Below is a small trained network, with its code and all its weights. Each question gives an input and a class and asks what happens when units are switched off, that is, made to give their printed mean instead of their output.

import numpy as np


def w(rows, s, z=0):
    codes = np.array(rows[::2]) - 128.0
    scale = np.full(codes.shape[1], s)
    scale[-1] = z or s
    return codes * scale


def f(y):
    return y / 2 * (1 + np.tanh(0.7978845608 * (y + 0.044715 * y**3)))


def log_softmax(a):
    a = a - a.max(-1, keepdims=True)
    return a - np.log(np.exp(a).sum(-1, keepdims=True))


def net(x, mask):
    res = np.array(x, float).reshape(1, 3) / 4 @ E
    y = f(res @ A[0][:, :-1].T + A[0][:, -1])
    res = res + np.where(mask, y, B[0][:, -1]) @ B[0][:, :-1]
    return log_softmax(res[-1] @ U[:, :-1].T + U[:, -1])


A, B = {}, {}
E = w([
[49,250,69],'x0',
[106,110,254],'x1',
[70,57,69],'x2',
],0.0086)
A[0] = w([
[90,190,165,35],'N1',
[106,127,112,65],'N2',
[64,124,104,3],'N3',
[107,28,154,111],'N4',
[126,157,136,61],'N5',
[128,130,108,78],'N6',
[139,153,130,87],'N7',
[59,160,97,97],'N8',
[129,127,89,109],'N9',
[135,128,167,91],'N10',
[120,120,79,160],'N11',
[127,99,115,73],'N12',
[160,139,121,86],'N13',
[195,81,188,147],'N14',
[176,186,167,148],'N15',
[123,108,123,94],'N16',
[158,132,111,50],'N17',
[157,148,232,46],'N18',
[192,139,123,98],'N19',
[166,138,91,94],'N20',
[180,74,200,111],'N21',
[79,113,189,96],'N22',
[135,128,123,100],'N23',
[143,88,76,65],'N24',
[90,167,153,97],'N25',
[110,133,120,124],'N26',
[118,130,115,111],'N27',
[106,120,125,100],'N28',
[199,177,105,122],'N29',
[36,97,126,72],'N30',
[117,71,140,114],'N31',
[147,134,107,79],'N32',
[170,100,93,174],'N33',
[152,127,251,141],'N34',
[124,134,123,127],'N35',
[115,129,133,101],'N36',
[137,116,117,88],'N37',
],0.021,0.0046)
B[0] = w([
[94,133,62,161],'N1',
[125,127,145,135],'N2',
[104,133,197,156],'N3',
[253,131,95,222],'N4',
[123,131,98,132],'N5',
[136,133,138,133],'N6',
[131,130,101,131],'N7',
[59,103,164,191],'N8',
[143,152,140,156],'N9',
[132,152,146,155],'N10',
[144,168,144,176],'N11',
[132,139,105,138],'N12',
[137,121,104,131],'N13',
[89,49,190,241],'N14',
[101,80,70,179],'N15',
[129,133,117,132],'N16',
[137,130,109,129],'N17',
[176,224,181,213],'N18',
[148,95,95,152],'N19',
[138,143,111,153],'N20',
[130,71,209,242],'N21',
[70,158,103,177],'N22',
[132,127,120,125],'N23',
[169,99,83,167],'N24',
[81,133,95,154],'N25',
[119,125,138,136],'N26',
[128,130,140,134],'N27',
[113,125,127,130],'N28',
[184,113,64,166],'N29',
[41,112,148,168],'N30',
[186,150,110,176],'N31',
[136,136,122,133],'N32',
[164,102,92,173],'N33',
[197,230,181,252],'N34',
[126,128,130,130],'N35',
[118,127,122,126],'N36',
[138,127,115,129],'N37',
],0.046,0.015)
U = w([
[186,112,218,64],'0',
[66,174,148,122],'1',
[59,111,247,200],'2',
[133,198,184,64],'3',
[66,93,145,44],'4',
[175,139,151,255],'5',
[105,114,174,60],'6',
[93,60,109,122],'7',
],0.012,0.009)

Each question gives the input, the list of numbers given to net, and the class t.
The units are the neurons (one row each of A and B). Each row of codes is followed by its name. A weight is (code - 128) times the scale printed after its matrix; where a second scale follows, it is the last column's (A, B and U).
mask holds one flag per neuron, in row order. A switched-off neuron (its flag False) gives its mean, the last column of its row in B, instead of its output. The means were averaged over made-up inputs and are rounded, as every weight is.
A unit's drop is (log p(t) with every unit on - log p(t) with that unit switched off) / (log p(t) with every unit on - log p(t) with every unit switched off).
The circuit of an input: a set's keep is (log p(t) with only the set's units on - log p(t) with every unit switched off) / (log p(t) with every unit on - log p(t) with every unit switched off). Starting from the 12 units with the biggest drops (on a tie, the unit counted first), units are removed one at a time, each time the one whose removal leaves the highest keep (on an exact tie, the one counted first), for as long as the keep stays at least 0.8.
units of the circuit, in order: the units of the circuit, biggest drop first
unit that matters most: the unit with the biggest drop
k most important neurons: the k neurons with the biggest drops, biggest first
drop when u is switched off: that unit's drop, to one decimal
input [5,2,-8], class 1: units of the circuit, in order : (N4, N1)
input [-1,-7,7], class 5: 2 most important neurons : (N21, N14)
input [6,-1,0], class 2: unit that matters most : N8
input [5,7,-5], class 3: 2 most important neurons : (N34, N18)
input [2,8,6], class 3: 2 most important neurons : (N14, N4)
input [4,-5,-3], class 7: 3 most important neurons : (N34, N18, N4)
input [7,-8,0], class 2: 3 most important neurons : (N8, N34, N4)
input [-2,-2,-1], class 7: 4 most important neurons : (N34, N18, N4, N21)
input [4,3,-6], class 3: 2 most important neurons : (N18, N34)
input [1,-6,0], class 5: drop when N21 is switched off : 0.2
input [3,-1,-6], class 7: drop when N34 is switched off : 0.1
input [8,7,1], class 1: drop when N1 is switched off : 0.3
